Each row was made from one walk, in order. Every step used is in the known rows, and no mark comes twice. Write each row's walk.
Each row is shifted at random along 6 fixed directions that mean nothing.
Known rows:
zira/zovukom/mogos/vidu/zutidoz/dide/rizu/foli: [ -20  -84  132  -76   83   74  124  248  151  -54   92  -49  -54 -234
  160   92   33 -111 -139  170 -147  -18   58 -125  -26  135   30   20
  222  -26   45 -307  275  -20 -257 -189   34  -70  197 -259  129  349
 -367  130  151  -84  142  234  -59   83  105   -1  -43  -37 -231  -84
  -81  258   14  -75  102   70   80 -358]
tuduv/rizu/zutidoz/mogos/vidu: [ 181 -150   14   61   85  185  142  136  -43   39    8 -117   33 -374
   83  144   -7 -256  -66  234  -32   13   91  -55 -138  146  145 -160
  144  181    9 -362  178   33 -242   17 -165  -35  152 -214   57  209
 -338  108  211  -15   66 -125   51  -49   89   27  -28  -74  -67   95
 -114   64   68   -5   96  -24 -106 -199]
zira/zovukom/mogos/vidu: [-417 -234   94 -411  261   71 -154  -24  -78 -447  -45   83 -269  151
 -114 -188  128  198 -217  129 -208  170   18   20   86 -200  -71  141
 -390  128  142  567   99  -34 -183  -76 -123  -51   -3 -201   15  292
  -76  310  124  -27   14  226  -44  274  -98  159 -466 -226  -59   13
  -74   -8   72 -183  364 -152  107 -369]
zira/roka/zovukom/mogos/vidu/zutidoz/babesin/tuduv: [ 160 -227  237  125  239  430 -137   86  -85   63 -142 -149    8 -216
   94   45  -26 -178  -87  361   82   89  298 -218  -90   -9  193 -174
  -11   13    4   86  130  129 -357   12  -87  -11  -46 -141  -41  235
 -104  266  285  144  138  328  263  -41  115  231   20   13 -399  -50
 -119   32  301   40  124  -82  -54 -294]
dide/rizu/foli/zovukom/zira/roka: [ -40 -286  383 -269  -80 -138  376  440   87 -298   43 -138 -122 -104
 -131  211  100 -107 -192   54 -201  -70    6  -16   -5  -22  -36   82
   72   90  180 -183  358 -215 -175  -84   89 -188  108 -244  289  -98
 -527 -207  192  -13 -221  218 -143  -41   79  341  -89  -51 -207 -256
  -55  -26   91 -302  -69 -104  -83  -12]
zira/roka/zovukom/mogos/zutidoz/babesin/tuduv/rizu/dide: [   1  -80   84 -160  168  -79  -31  212   98 -282   81   89 -181  -73
  156   38  -48  123 -175  385 -290   85  172 -145   31  -77  -59  127
   -3 -202   -9   -3  280   52 -216 -397   62  -75  -18 -142  112  444
 -212  251   17 -252 -199  188 -220  168  -86  -14  -24  -89 -127  118
   30  212   68    3  190  -33  188 -271]
dide/foli/zovukom/mogos/zutidoz/babesin: [-214 -129 -127 -152  172  174 -279 -251 -143  -49  -20   -7  -52  146
  -30 -123  153  -60 -150   66   -3   69 -148  -11   22   11  106  -40
  -85  -29  166  204   33  235 -148  -66 -188  140  104 -152    9  347
  -26  411  130 -177  120  220  209   88  -17   48   27 -176 -168   31
   -8  133   43  123  285  -54  220 -169]
tuduv/babesin/zutidoz/mogos/vidu/zovukom: [ -66 -157  -73  118   35  132  131   97   93   60  105  -66  129 -248
    8  125   62 -235   -3  263  -45   43   -4  -66 -386   88  188 -162
  306  370   32 -291  160  -57 -241  211 -310 -121  108 -265 -124  324
 -188   99  331    3  179 -205  166 -254  101  165 -195 -146    2  116
 -109   -7  106  -27  119  -70 -126 -165]
zira/roka/zovukom/mogos/zutidoz/dide: [-196 -186   73 -291   97 -105  329  302  129 -300  125  -17 -218 -174
   85   27   54   12 -169   88 -303   79   76  -24  110 -165  -95  -15
  160    7   75   19  305 -185 -228 -372   95 -198  129 -265   76  487
 -279  102  -19 -224 -173  208 -177  138   77   -5 -184  -60  -51  134
  -58  188    0 -128  172   50   97 -448]
zira/roka/zovukom/mogos/vidu/zutidoz/dide/rizu: [-146 -102   41 -161   60  218 -134 -107   45   69   12  -27   -7  -25
   39   -7  197  -23 -258   61  130   -2  -24  -78   64  -89   87 -115
  222  -22  174  -76   99   -6 -169 -128    9   38   74 -283  -10  309
  -63  399   43 -160  278  563   93   37  214  101 -136  -43 -360  157
 -158  264   41  106  150  140  236 -496]
tuduv/zutidoz/dide/rizu: [ 214  -39  -18   91   -4  284 -281 -130   29  296   17  -15  170  -75
  118  114   88 -191 -161  297  254  -71   -7 -231  -88  141  256 -146
  386 -170   78 -497  113  141 -140   26  -86   81   53 -209  -42  213
    6  291  119 -142  300  333  197 -172  203  153  194  -38 -365   61
  -93  243  114  292   33   94  175 -151]
vidu/zovukom/mogos/zutidoz/dide: [ 141 -111  135   24  218  321   24  178  122  -77  -59 -135 -124 -344
  143   26  -25 -114 -129  238   -4   74  195 -121  -17  116   96 -145
   57  -18   44 -191  181   21 -319   -1  -52  -73  107 -213   28  388
 -269  109  221  119  256  237  143  120   87   49   42    5 -201 -185
 -132  169  193  -54  169    1  -46 -485]
vidu/mogos/zutidoz/dide: [ -69  -92  -39  -41  124   67  125  172  132 -134  107   -1  -55 -202
  128   35   41 -142  -63  241 -179   74    8  -87 -130   23   69  -62
  222   62   32 -182  223   -9 -242  -64 -147 -145  188 -244  -32  556
 -174  105  166 -110   97  -25  100  -29   47   67  -81 -109    9   60
  -58  118   72  -64  212   -3    7 -305]
roka/zira/zovukom/mogos/vidu/zutidoz: [-328 -248  116 -185  116   98  298  196  -69 -213   28  -86 -149 -168
 -158   11  167  -80 -110  -21  -98   68  -61  109   24  -93  -36 -137
   54  322  171  197  177 -174 -338  -92 -107 -100  212 -328    1  355
 -304  116  194   25   10  154   91   27  140  227 -319 -103  -82  177
 -238  -28   12 -330  167  -25  -82 -416]
mogos/vidu/zutidoz/babesin/tuduv/rizu: [  62  -60   38   26  287  235 -389  -44   31 -114  -32  154   -7  -40
  299  -71 -103  100  -54  657 -156  147  286 -361 -127  -20  159   42
  -17 -221 -113  129  122  297 -184  -82 -136  -62 -217  -71 -126  597
  230  489  177  -99   72  177  124   74 -103   96   18 -131 -207  162
  100  142  325  261  336 -119  211 -180]
vidu/zutidoz/babesin/tuduv/rizu/dide/foli/zovukom/zira: [-131 -129  -79  -67  -21  -11   29  -39   29   86  115  -52   62  -38
   66  103  152  -73 -124   27 -114  -44 -138  -89  -78   23   72  -10
  314   19  113 -158  178   56 -122 -214  -65  -37  123 -186   36  236
 -136  298  110 -310 -112   66    0  -82  114   79   18  -83 -145  211
   15  152   13  151  103   56  209  -79]
rizu/foli/roka/zira/zovukom/mogos/zutidoz/babesin: [-174 -198   53 -262  175   40   13   32  -21 -173   29  -62 -151  -29
   80  -46   65   81 -187   49 -176   28   89  -65   97 -151  -30   32
    1  -42  114  211  180   17 -189 -348   75  -24   32 -187  104  353
 -158  342  -15 -194 -107  300  -68  227   31  -46  -51  -50 -218   47
   -8  249   35   69  217   25  237 -389]
rizu/foli/roka/zira/zovukom/mogos/zutidoz: [-221 -305   10 -112   79  158  105  -72 -158   -9   42 -141   18   71
  -35   25  162 -105 -104   23   81  -17  -50  -62 -117 -231   68  -66
  223  229  167  266  132 -163 -258 -106 -116  -62  106 -274 -145  265
   35  216   67  -75    7  284  117  -86  172  331 -196  -92 -188  115
 -172    8   58    5  146    1   95 -150]
mogos/vidu/zovukom/zira/roka: [-297 -318   81 -181   49  130  209   47  156   65   15 -198   12 -160
   71   53  178   35 -161  -25  -59   99  187  -85  -69 -232   59  -90
  364  212  148  151  102 -289 -138 -131   27 -248 -100 -290  -84   96
  -79  281   19  -95  146  257 -130   10  303  175 -338  -14 -181  194
 -110   57  155  141   87  105   17 -525]
dide/rizu/foli/roka: [ 136 -180  148 -138  -49   55  134  127  -62  112   30 -163   63 -166
  158  171   29 -180 -145   24  -90 -175    8 -161   52  147   80  104
  240 -136  117 -382  236   41 -110 -230   84   -5  153 -152  257  -97
 -339   65   40 -116  -88  224  -96   65  156   13  198   13 -299 -133
   28  245   25  117  -16   60  133  -58]
vidu/zovukom/mogos/zutidoz/dide/rizu: [  -6  -22  196  -55   92   43 -125  207  171 -330   65  117  -67   52
 -131   54   77 -181 -136  437   -5   16 -142  -77 -214  112  108   29
   -7   48  110 -257  278   55 -249  320 -205  -13  174 -266   46  429
 -206  -65  438   78  284  193  302 -187  -72  401  -41 -195 -187 -275
  -90   31  155 -309  136 -176   -5  -12]
rizu/dide/foli/roka: [ -63 -106   24 -308 -140 -177   19   26   -5 -193  163   85   40  215
  -80  114  178  -87 -210   39  -94 -232 -321  -59  -54   -4  -31  259
  136   27  214 -288  262    2  -11  -60  -40   50  200 -203  216    7
 -220    7   75 -242 -134   46  -70  -50  -29  156   18 -160 -113  -53
   36  184 -102  -57   44  -41  238  120]
tuduv/babesin/zutidoz/vidu/zovukom/zira: [ -18 -193   29   40  166  322 -249 -108   71   65  -99  -82   46  -89
   38   24   49  -36 -120  242   51  139  130 -177 -235   16  207 -116
    8   87   81   10   48   81 -146  256 -232 -103  -74 -140 -117   81
  -14  263  296   52  235  100  190  -57   72  222 -129 -109 -154 -113
  -60  -46  290  180  193  -91  -18 -182]
zutidoz/babesin/tuduv/rizu/dide/foli/roka/zira/zovukom/mogos/vidu: [  28 -299  158  -32  136  124  133  157   29  -67   13 -189  -17 -215
  159   88  -32 -128 -102  208 -118   51  218 -181 -124  -52   81   70
  130   90  -29   59  244  -61 -309 -234   -3 -118   57 -191   12  254
 -185  236  125  -25  -25  100  -12   26   43  166 -201   -8 -201   24
  -42   71  134   20  111  -32   33 -264]
rizu/babesin/foli/roka/zira/zovukom/mogos: [ -40 -212  331 -383  113   59   16  183  -69 -319  -33  -72 -261  -36
 -139   27   73  195 -302  -24  -76 -100  116  -54  195 -149 -140  129
 -228  -52  199  145  252 -159 -219 -291  216   15  -15 -210  274  -54
 -371  116   47    1 -257  473 -176  296   29   83  -79    9 -362 -202
 -133  230   17 -196   54  -18  173 -379]
zutidoz/mogos/zovukom/zira: [  45 -159  195 -182   80  184   -1  104   84 -221  -30  -72 -132  -94
 -239   66  172   46 -246   97   47  -48    6   44  -60   13   14  -79
  -73  290  205 -143  141 -107 -149  197  -58  -33  -12 -282  131  -24
 -360   44  291   85  122  181   44   32   85  181 -136  -69 -213 -225
 -166   95  100 -193   72  -77  -52 -313]
tuduv/babesin/foli/roka/zovukom/mogos/zutidoz/vidu: [-193 -193 -234 -115   16   95  -35 -216 -163   18  118   21   54   99
   -7   11  156  -73 -123   88   21  -37 -161  -62 -172 -157   70  -96
  194  227  118   27   88   -9 -119 -100 -217  -14   80 -236 -163  360
   91  320   29 -282  -94   91  109 -100   89   78 -161 -169  -48  314
  -87  100  -22  165  241    7  209  -48]
foli/roka/zovukom/mogos/zutidoz/babesin: [-179  -79  -22 -269   -4  -86  210   79  -51 -164  158    1 -181  -66
 -207   34  223   16 -246 -111  -38 -160 -192  163  199  -70 -122 -104
  183  132  230 -152  210 -101 -211 -395  114  120  162 -342  190  357
 -375  236   -6 -302 -183  251  -46   99  145 -128   82  -29 -247  338
 -158  373 -186 -147   50  122  235 -456]
vidu/zutidoz/dide/rizu/babesin/tuduv/mogos: [ -68  -87 -242  190   36  160 -194 -111 -174  345   96   25  220 -122
  108  108   72 -273   23  307  -76  102 -108 -141 -233  152  278 -117
  302   15   -3 -268  102  258 -155  -23 -334   23  156 -110 -115  296
  -26  300  205 -264  -64 -168  122 -323  165   93   49 -176  -41  199
   -5    0   20  275  159  -15   56  110]
foli/dide/rizu/babesin/zutidoz/vidu/zovukom/zira/roka: [-219 -164  112 -222   27 -117   21  126  145 -137   32  -22  -59   38
  -71   71  139  -64 -228  128 -157   99  -36   -9  -51  -73   43   89
   22   58  182  -43  179  -62  -98  -44  -59  -90   54 -174  154  -12
 -330   91  117 -202  -26  197 -138  -46   41  201 -274 -136 -175  -45
   -8   14   74  -28   79  -46   49 -178]
mogos/vidu/zutidoz/babesin/foli: [ -86  -33 -153  -71   76  144 -129  -45  -24  -16   93   53   -7   27
   59  -27  131  -24 -124  206  -88   -8  -70  -64  -51  125   44  -50
  151   46   96 -168   80  151 -188 -164 -168   46   75 -211   29  431
 -178  326   78 -233   86  146   21   70   26  -89  -35 -133 -140   71
  -45  269  -35   73  220   13  152 -275]
rizu/zutidoz/dide/foli/zovukom/mogos/zira/roka: [  20 -151  217 -312   40   37    5  139  167 -275   17  -94 -120  -44
  -43   72  110   93 -268  125  -57  -16   63  -73    2 -121  -27   84
  -12  100  160  -94  232 -183 -141  -54   79  -71    7 -231  161   92
 -275   85  126  -11    2  281 -142  110   32  165 -187  -52 -235 -254
  -84  184   75  -88   66  -34  111 -316]
tuduv/babesin/foli/dide/rizu/zutidoz/vidu: [  88   89   15 -170  -73 -193 -184   85  103 -199  181  255   16   98
  -48  148   68  -81 -226  386  -43 -190 -205 -120 -124   52   11  102
   77  -34  101 -568  277   72  -38   15  -67  107   97 -211  174  206
 -222   35  169 -293  -94   62  -51 -122  -66   50   82 -195 -197  109
    7  266  -61   -9   64  -42  254  114]
zira/roka/zovukom/mogos/zutidoz/babesin/foli: [ 130 -151   59  -18   92  321 -137  -21  -94    0  -38 -115  -50   16
  -43   19  106  -55 -200  175  163  -42   84  -80  -18   53   72 -133
   55   16  150 -107   85   58 -281 -123  -62   96   -7 -220   56  187
 -242  234   85  -50  118  459   86   70   76   88   60  -23 -357 -186
 -167  220   68   22   88  -14   69 -296]
roka/zira/zovukom/mogos/vidu/zutidoz/babesin/tuduv/rizu/dide: [ 234 -109  235   64  168  152   39  316  103 -157    8  -51 -109 -297
  134  137  -84  -29 -130  420  -85   14  263 -180  -88   55   30  -10
   65  -47  -42 -217  294   22 -366 -200   27  -67   40 -196   84  385
 -322  144  202   25   -9  167  -12   59   -1  120   24   12 -247    4
 -105  162  153 -107   90  -38    5 -334]
foli/rizu/babesin/zutidoz/mogos: [  80 -125  -99   14  112   54  -14    4 -142  235   32  -68   94 -227
  194   89  -31 -326  -52  147 -146   58   26 -131  -38  112  204  -23
  144 -132   32 -253  148  160 -141 -155 -135   26  163  -68   97   45
 -246  187   84 -268 -152  -81  -15  -70  103  -91   93  -92 -125   87
   57  107   19  250   93   29   63  -26]
roka/zira/zovukom/mogos/zutidoz/babesin/foli/dide: [-238 -179    0 -236   81  -89  -41   38  -41 -219   77    2 -116  266
  -37  -43  123  -37 -183  160 -133   10  -82  -30   -8 -115  -12  135
  -16    3  150  179  147   -5 -201 -276  -98   31   82 -161   58  262
 -165  150   13 -259 -132  322  -65   46  -56  185 -187 -163 -186  -42
    3  106  -20  -24  201  -79  171 -111]
dide/foli/rizu/zutidoz: [-181  -40   55 -349   86 -269 -150   60  -63 -284   72  187  -70  217
  -29  -19   58 -119 -164  187 -284   57 -251  -18   87   31   12  305
 -165 -234  160  -47  227  139  -72  -73 -114   93  219  -85  247   86
 -239   53  124 -289 -145   52 -111   44 -127  124  -72 -272  -93  -91
   97   59  -32  -80  133 -136  190  159]
zira/roka/zovukom/mogos/vidu/zutidoz/babesin/tuduv/rizu/foli/dide: [-356 -178 -215 -122  130   11 -121 -157 -183   -4   27  -29  -55  257
   48  -95  149  -69 -128  133 -216  195 -126   42  -19   -9   71  106
  -36  -23  108  300   11  206 -197 -368 -265   67  160  -64   -7  311
 -139  396  -33 -368  -96  244  -86   73  -57   85 -284 -223  -65  125
   17   -9  -42  137  318  -77  150 -117]
zira/zovukom/mogos/vidu/zutidoz/dide/foli/rizu/babesin/tuduv: [  85  -33   69  105  141  236 -346 -126  -75  156   41   61  128   53
   95   20   79 -181 -133  382  180  -48   15 -250 -158  -32  193   58
  176  -41   43 -108  130  123 -269  -28 -107  145    7 -181  -86  294
   87  357  195 -118  177  319  213 -179  111  208  -24  -61 -478  134
 -103  196  122  146   71   12  228 -147]
vidu/mogos/zutidoz/babesin/tuduv/rizu: [ -57  -37 -215   90  104   49   45   39  -91   65  116   10  -41 -191
  -15   31   76 -120  -26  250 -197  119  -60   37  -42  224   93 -123
  227    2   22 -214  120  190 -271 -315 -193   30  138 -184   35  496
 -281  341  101 -320 -126 -103   31  -58   50  -92   82 -119  -12  338
  -54  136  -43   32  141   -5   20 -217]
zutidoz/vidu/mogos/zira/roka: [ -46 -239  -97   33  -64  338  -38 -151 -118  137  -25 -208  106   95
 -360   86  332 -205 -142   28  287   54 -192  151 -321   29  202 -218
  158  519  265 -180  -32  -95 -202  331 -392   20  151 -302  -96  -43
 -249   93  270   60  298   59  257 -300  208  390 -275 -145  -87 -127
 -298 -139   22  -83   37  -91 -224 -145]
vidu/mogos/zutidoz/dide/rizu/babesin/foli/zovukom/zira: [ -81 -152   89  -81   91   47  -34   60  135  -48   75  -77   35  -94
  214   85   33  -52 -110  194 -143   -6   64 -251 -188  -77  103   67
  223  -21   43  -48  230  -39 -164  -92  -52 -166   32 -190  -23  318
  -28  204  179 -127    2  172   49  -35   62  190 -108  -71 -209  -57
   33  137  173  111  174    9  194  -98]
mogos/zutidoz/dide/foli/zovukom/zira: [ -69 -240   61 -182   11   78  173   61  -27  -38   -7 -192  -72 -141
    3   65  139 -128 -179 -136 -101  -13  -83   11   87   77   45  -47
   94   55  183 -109  168    6 -157 -153  -30  -62  191 -193  164   48
 -355  122   90 -130  -53  169   -6   84  110   80  -52  -44 -137  -99
  -45   92   38  -17   93   11   48 -194]
zira/zovukom/mogos/zutidoz/dide: [-299 -217 -335  -38  103  189  101 -160 -158  237   58 -161  -15  -43
   52  -59  201 -170  -73  -91  -58  197 -114   76   10    8  126 -210
  307  118  122   89   18   22 -242 -298 -233  -49  275 -211 -150  427
 -113  377  -54 -318   71  122   39  -19  233  -20 -201 -116   15  273
 -130   76  -83  187  245  116   43 -389]
roka/zira/zovukom/mogos/vidu/zutidoz/dide/foli/rizu/babesin: [ -70 -125  205 -178  165   43 -141   66  -25 -141   -5   12  -65   44
   70  -25   38  -89 -187  175  -60   46   26 -125   16  -54   70  197
  -69 -159  109   55  202   74 -234 -131   -1   67   94 -160  125  204
 -176  211  127  -85   85  357   49   84   -7  163 -136  -88 -361 -116
  -39  147   96  -30  120  -39  195 -230]

Which walk is each row?
[-193 -229  101 -303  181  -84   41  164  133 -195  -41 -134 -150  -98
  141   -5    0   56 -187  173 -421  267  203  -61   53   -2   27  147
 -117  -75   71  189  144   26  -91 -277  -13 -188  -32  -55  210   45
 -361  194    0 -216 -116  185 -333  226  -54   28 -337 -125  -75 -248
  115   32  128   98  223  -79   35 -268]
tuduv/babesin/foli/dide/rizu/zutidoz/mogos/zovukom/zira/roka
[-276 -169 -206  -99 -103 -127  116  -36  -67   20  219   23  193  223
   77   99  183 -286  -16  150 -208  -25 -360  -71 -313    6  138  139
  389  193   94 -160  204   54 -102  -21 -330 -106  335 -194  -71  386
  -21  111  134 -314  -43  -91   90 -289   39  272 -234 -252   47   99
   53   -9  -59   57  203  -60  140  256]
mogos/vidu/zutidoz/dide/rizu/foli/roka
[ -62  -89  -67  -74  200  112 -408 -167   10  -92   48  133  -14  205
  176  -44   30  165 -159  452  -50   91  121 -264 -157 -219   78  105
   52 -164    5  214  132  128 -159 -191 -103  -15 -120 -125 -158  489
  238  491   34 -254   14  278   -7   29  -53  163 -100 -153 -183  191
   19  164  140  269  292  -37  323 -155]
roka/zira/zovukom/mogos/zutidoz/babesin/tuduv/rizu/dide
[-294 -253  -30 -258  234   -2  -25  -47  -93 -197   12  -37 -129   23
  157  -99   23   55 -125  120 -296  188   56 -102   69 -164   -4  148
  -76  -72   68  476  149   63 -196 -371  -61  -98   68 -107    2  371
  -15  391  -58 -247 -171  189 -117  202  -62   87 -282 -146  -29   94
   39   47   68   83  317  -49  204 -216]
babesin/tuduv/rizu/dide/foli/roka/zira/zovukom/mogos/zutidoz
[-180 -121 -102  -78  222  111 -170  -54  158  -43   51  -30    7 -109
  134  -15   13   89  -41  334 -219  242  131 -163 -262  -88  123   18
   94  161  -25  121  111  -54 -157   44 -210 -169  -46 -161 -189  401
   70  352  255  -73   91 -106  -23  -19   54   77 -309 -170    6   73
    7   57  172  180  282  -54   78 -244]
babesin/tuduv/rizu/zutidoz/vidu/zovukom/mogos/zira
[-165 -309  118 -147  103  160 -119 -120   46  -77   41  -44  134  130
  203   31   52  -65 -115  232   67  -49   96 -337 -284 -353  121  148
  213  121   35  296  188 -166 -150   68  -85 -126  -50 -238 -251  260
  332  280  170   16  194  233  146  -88   80  405 -291 -117 -237   99
  -23   33  221  168  216  -30  232  -83]
rizu/dide/foli/roka/zovukom/mogos/vidu
[-142 -310    3 -124   55   51  -28  -39  -78   90    3 -123  100   28
   52   43   72 -119 -105  102 -125  182   53  -93 -170 -144  171   54
   99   80   86   88  114   -1 -152 -110 -168  -85   49 -120  -28   30
 -112  261   63 -192  -69  119  -40 -108   91  192 -357 -131 -135   -3
  -19  -44  106  169  109  -66   44  -82]
dide/foli/rizu/babesin/tuduv/zutidoz/vidu/mogos/zira/roka/zovukom
[ -93 -100   71  -97  108   62  -24   76  191 -154   77   -4  -38 -114
  -98   83  124   20 -170  191  -54   18   -2  -49 -211  -68   36   -9
  104  289  113 -108  176 -154 -174  121 -109 -108   22 -288  -10  189
 -210  146  289  -43   93  -16   19  -75   74  158 -265 -107 -140   22
 -118  103   88  -99  111  -23   30 -293]
rizu/babesin/zutidoz/vidu/mogos/zovukom/zira
[  83  -22  -65   29  -22  103  -44  -54  -46   11  141   -4   47    4
  -65  114  148  -59 -152  207   75 -194 -166  -52 -171   88   49    3
  264  151  130 -357  169   41 -214 -111 -106  110  101 -243   55  312
 -174  224  145 -174  -43  146   77 -101   56   75  121  -64 -248   82
 -119  262  -36    8   53    2  195  -94]
vidu/zovukom/mogos/zutidoz/babesin/tuduv/rizu/foli/roka
[ 142 -162  270  -27  117  205   30  182  242  -86  -31 -109  -31 -316
   96  131   11   46 -212  306   41   10  337 -204 -137 -101   78  -68
  154  108   62 -164  200 -158 -205   13   78 -153 -192 -248   50  114
 -216  191  167   52  135  261  -69   30  108  163 -136   38 -325  -44
 -123  148  258   40   27   16   17 -473]
tuduv/rizu/babesin/zutidoz/mogos/vidu/zovukom/zira/roka
[ -16 -108  183  -75  197  101 -177  150  -70 -142  -32   32  -86  -45
   32   18    2 -112 -137  368 -186  155   88 -124  -15   38   91   72
 -171 -116   29   68  217  196 -274 -106  -92    7   82 -104  128  264
 -253  216  224  -66  -38  258   50   11  -42  155 -137 -118 -275  -89
  -29   54  135 -101  167 -120   59 -143]
zira/roka/zovukom/mogos/vidu/zutidoz/dide/rizu/babesin/tuduv
[-291 -197   63 -209  121 -217   66  215   -9 -220   66  -18 -101  127
   67  -13    1 -242  -69  221 -377  162  -92  -47    8   89   69  194
  -39 -177   65  128  237  131 -210 -248 -145  -40  230  -95  146  282
 -303   41  143 -246 -116  178  -22    3 -101  196 -131 -219 -100 -153
  139  -12   41  -87  215 -140   66   91]
roka/zovukom/mogos/zutidoz/babesin/foli/dide/rizu
[-115  -59 -279  -99   75   59 -141 -223 -162  100   98   28   52  -20
   58  -19  141 -120 -145  121  -75   35 -139   18  -70   55  107  -13
  112  120   96 -149   24  125 -119 -176 -241  103  119 -174   14  265
 -132  399   -9 -355    3  -25  -56   17   47 -133 -194 -188  -49  253
  -56  174 -118  194  216   28  173 -171]
tuduv/babesin/foli/rizu/zutidoz/mogos/vidu
[   9 -109  184  -23  232  196 -186   71  192  -57  -48  -37  -22 -308
  121   45  -13    4 -153  322 -102  115  228 -193 -136   32  134  -14
  -22   45   21  -49  159   63 -180  100  -57  -98 -104 -171   50  186
 -157  298  289   40  194   89   50   52   37   85 -163  -59 -242  -67
  -36  101  259   59  162  -43   52 -350]
dide/rizu/babesin/tuduv/zutidoz/mogos/vidu/zovukom/zira
[-193 -212   27 -118  200   -4  199  214 -135  -64    4 -142 -156 -157
   86  -58   11 -223  -68   55 -326  194   17   64  127  187   53   82
  -40  -59   66   46  139   83 -350 -390 -132  -20  258 -118  173  272
 -477  141   66 -193 -116  133  -65  153   27  -35 -186  -98 -126  -87
  -10   47  -10 -103  173  -55  -53 -266]
zira/zovukom/mogos/vidu/zutidoz/babesin/foli/rizu
[ -31 -127  -38 -166 -128  180   11 -123  -71   48   91 -155  -36   60
 -315   92  342  112 -290  -59  263 -167 -130  109  -19  -51  -16 -138
  280  342  290 -225   45 -253 -183 -178   -7   99  -40 -364   41   32
 -259  249    6 -137    8  391  -77  -39  246  125 -109  -14 -326   65
 -302  260 -124  -30  -51   86  120 -382]
tuduv/babesin/foli/zovukom/mogos/zira/roka
[-161 -158  -19 -136  -36 -110  211   66  127   11  169  -73   77  -58
 -107  139  202 -187 -131    2  -66  -34 -185   33 -179  -39   75   -3
  384  306  166 -251  197 -216 -115   34  -96  -77  155 -304   24   75
 -248   64  199 -230   28  -52  -40 -228  201  177 -213 -121 -118   97
  -79   85  -38  -21   -9   43   42 -104]
dide/foli/rizu/zutidoz/mogos/zovukom/zira
[-273 -158   16 -126  172  -87   45   90   24   27   98   -9   23  -53
  271  -26   -4 -180  -41  157 -273  154   37 -174  -43  -47  113  202
  209 -164    3  102  216   39 -212 -299  -47  -71  155 -139   -1  383
  -74  270   67 -259   17  103  -39   11   73   52 -180 -119 -195  151
   78  123   69  145  178   41  198 -210]
zira/zovukom/mogos/vidu/zutidoz/dide/foli/rizu/babesin
[ -17 -203   93  -57  195   44 -120  140  129 -201   30  -94   -3  -25
  219   45 -111  -77    3  471 -305  208  150 -283 -311   25  181  176
   -5  -13  -89  102  250   34 -222   59 -222 -223   39  -81  -99  394
   -4  105  341   43   -6  -47   72  -63 -125  313 -215 -182  -47 -378
  121  -57  265   56  269 -216   29  127]
tuduv/babesin/zutidoz/dide/rizu/foli/zovukom/mogos/zira
[  78 -148  -35    4  -84   54   72  -20  -33  -42  163   24   94   10
 -112  171  160 -195 -167  190  178 -193 -190  -73 -267 -118   60  -75
  295  329  125 -332  235 -104 -196   34 -133   19  152 -320  -66  274
  -85  116  148 -180  -52   59  151 -286   96  256  -84  -97 -154  251
 -179  110  -33  -43   31   -1  124   16]
babesin/tuduv/rizu/dide/foli/roka/zira/zovukom/mogos/zutidoz/vidu
[ 129 -124  160  -67   84  202 -182  -22   19  -46   18  -16   21 -118
   81   93   17  -72 -171  229   96 -142   33 -277  -72  -45   96    8
   82  -66   61 -136  234  -19 -188   -2   15   24   10 -182    2  188
   25  184  228    3  -37  240  156  -40   51  214  115  -36 -317  -41
  -63  166  156   67   86  -27  215  -65]
babesin/tuduv/zutidoz/dide/foli/zovukom/mogos
[ 159   77   13    0   40  227 -143   -7   80 -105  122  111  -39 -116
   61   74  126   53 -231  320  125 -203  -54 -141  -90   13    3  -84
  203  108   72 -416  196   17 -249  -91  -38   69   64 -298  -11  568
  -87  290  157 -109   92  313  104   13   53   25   21  -33 -296  173
 -191  372   10  -40  155   62  261 -371]
babesin/tuduv/rizu/foli/zovukom/mogos/vidu/zutidoz/dide
[-141 -202   44  -80  226   85   -3   68   42  -63  -45 -140  -73 -168
   17    4   37 -121 -107  121 -222  234   53    3 -109   60  122   58
  -82  128   79   79  101   10 -221   13 -208 -117  130 -136   51   80
 -320  161  245  -55   52  -47    3   28   32  115 -337 -129  -68 -144
  -26  -59  136  -30  186  -89  -86 -229]
foli/rizu/babesin/zutidoz/vidu/mogos/zovukom/zira
[-177  -27  -52 -101   56  -23 -120  -44   76  135  168   71   61   19
  140   43  114  -31 -141  191  -10  -22  -15 -188  -50 -114   92   17
  417 -134   69 -128  208  -23 -138 -276   56   15   39 -264  -53  430
   38  386   21 -333   97  299  -24  -81  207   16   23  -72 -341  354
  -30  352   -8  237   98  180  357 -307]
zira/zovukom/mogos/zutidoz/dide/rizu/babesin
